Below are the code and all the weights of a small trained network. Each question names an input and a class and asks about switching units off, where a switched-off unit gives its printed mean instead of its output.

import numpy as np


def w(rows, s, z=0):
    codes = np.array(rows[::2]) - 128.0
    scale = np.full(codes.shape[1], s)
    scale[-1] = z or s
    return codes * scale


def norm(h):
    return h / np.sqrt((h * h).mean(-1, keepdims=True) + 1e-5)


def f(y):
    return y / 2 * (1 + np.tanh(0.7978845608 * (y + 0.044715 * y**3)))


def log_softmax(a):
    a = a - a.max(-1, keepdims=True)
    return a - np.log(np.exp(a).sum(-1, keepdims=True))


def net(x, mask):
    res = np.array(x, float).reshape(1, 3) / 4 @ E
    u = 0
    for l in range(2):
        y = f(norm(res) @ A[l][:, :-1].T + A[l][:, -1])
        res = res + np.where(mask[u : u + 4], y, B[l][:, -1]) @ B[l][:, :-1]
        u += 4
    return log_softmax(norm(res)[-1] @ U[:, :-1].T + U[:, -1])


A, B = {}, {}
E = w([
[104,123,107,143,123,201,190,223,123,97],'x0',
[113,166,134,97,15,191,188,69,93,185],'x1',
[77,226,108,224,63,76,152,88,250,91],'x2',
],0.011)
A[0] = w([
[136,139,136,112,116,82,59,2,122,164,17],'0.n0',
[126,55,116,77,225,129,71,142,69,165,99],'0.n1',
[93,125,61,170,157,45,63,49,131,106,3],'0.n2',
[96,86,74,93,123,127,92,54,31,155,12],'0.n3',
],0.011,0.0037)
B[0] = w([
[98,110,96,114,122,47,177,2,76,133,206],'0.n0',
[162,178,126,167,112,130,73,183,67,68,244],'0.n1',
[159,127,193,103,140,134,139,163,173,148,196],'0.n2',
[138,117,171,121,163,146,224,124,169,139,182],'0.n3',
],0.018,0.011)
A[1] = w([
[173,173,184,118,170,95,86,124,252,186,2],'1.n0',
[150,189,156,111,75,197,184,100,83,165,146],'1.n1',
[70,103,92,119,87,175,155,94,119,177,74],'1.n2',
[91,124,73,138,174,181,166,165,130,130,54],'1.n3',
],0.017,0.00066)
B[1] = w([
[9,108,170,122,112,186,242,249,124,113,210],'1.n0',
[135,85,189,81,92,138,21,145,233,159,250],'1.n1',
[97,194,10,152,98,156,87,184,41,109,195],'1.n2',
[130,159,48,172,186,108,158,41,107,167,173],'1.n3',
],0.012,0.013)
U = w([
[124,130,32,207,193,128,170,106,147,142,126],'0',
[204,132,142,163,161,129,64,214,7,46,182],'1',
[211,72,251,61,100,158,73,149,158,152,89],'2',
[160,59,117,142,134,120,120,114,142,111,31],'3',
[136,108,165,91,83,37,143,6,106,147,210],'4',
[98,141,60,124,47,187,31,174,181,172,155],'5',
[49,111,194,147,129,95,226,208,164,99,171],'6',
[134,56,95,119,123,80,96,155,121,116,3],'7',
],0.013,0.0054)

Each question gives the input, the list of numbers given to net, and the class t.
The units are the neurons (one row each of A and B). Each row of codes is followed by its name. A weight is (code - 128) times the scale printed after its matrix; where a second scale follows, it is the last column's (A, B and U).
mask holds one flag per neuron, layer by layer. A switched-off neuron (its flag False) gives its mean, the last column of its row in B, instead of its output. The means were averaged over made-up inputs and are rounded, as every weight is.
A unit's drop is (log p(t) with every unit on - log p(t) with that unit switched off) / (log p(t) with every unit on - log p(t) with every unit switched off).
The circuit of an input: a set's keep is (log p(t) with only the set's units on - log p(t) with every unit switched off) / (log p(t) with every unit on - log p(t) with every unit switched off). Starting from all 8 units, units are removed one at a time, each time the one whose removal leaves the highest keep (on an exact tie, the one counted first), for as long as the keep stays at least 0.8.
circuit, biggest first: the units of the circuit, biggest drop first
most important unit: the unit with the biggest drop
k most important neurons: the k neurons with the biggest drops, biggest first
k most important neurons of layer l: the k neurons of layer l with the biggest drops, biggest first
drop when u is switched off: that unit's drop, to one decimal
input [8,-7,3], class 0: most important unit => 0.n2
input [7,-5,0], class 0: circuit, biggest first => [1.n3 0.n1]
input [-1,3,-2], class 2: 2 most important neurons of layer 1 => [1.n1 1.n0]
input [5,7,-5], class 5: circuit, biggest first => [1.n2 0.n2 1.n1]
input [3,4,0], class 5: 2 most important neurons => [0.n1 1.n2]
input [7,-2,-1], class 0: 2 most important neurons => [1.n3 0.n1]
input [-3,-6,1], class 6: 2 most important neurons => [0.n2 1.n0]
input [8,-4,8], class 0: 3 most important neurons => [0.n2 1.n3 1.n1]
input [-8,5,-8], class 4: 2 most important neurons => [0.n0 0.n2]
input [-7,-5,4], class 6: 2 most important neurons => [0.n2 1.n0]
input [6,0,3], class 0: 2 most important neurons => [1.n3 0.n2]
input [2,3,-4], class 2: 2 most important neurons of layer 1 => [1.n1 1.n2]
input [7,-6,5], class 0: 3 most important neurons => [0.n2 1.n3 0.n1]
input [3,5,-7], class 2: circuit, biggest first => [1.n1]
input [4,2,-1], class 5: 2 most important neurons => [1.n1 0.n1]
input [8,-2,6], class 0: 2 most important neurons of layer 0 => [0.n2 0.n1]
input [8,6,-4], class 5: 2 most important neurons of layer 1 => [1.n1 1.n2]
input [4,-1,3], class 0: 2 most important neurons => [0.n2 0.n1]
input [-7,-6,2], class 6: 2 most important neurons => [0.n2 1.n0]
input [2,2,-2], class 2: most important unit => 1.n2
input [2,1,2], class 5: 2 most important neurons => [0.n2 0.n1]
input [6,-3,5], class 0: drop when 1.n3 is switched off => 0.2
input [-8,-4,4], class 6: drop when 0.n2 is switched off => 4.0
input [5,2,1], class 5: drop when 1.n1 is switched off => 0.3
input [4,6,7], class 5: drop when 1.n0 is switched off => 0.0
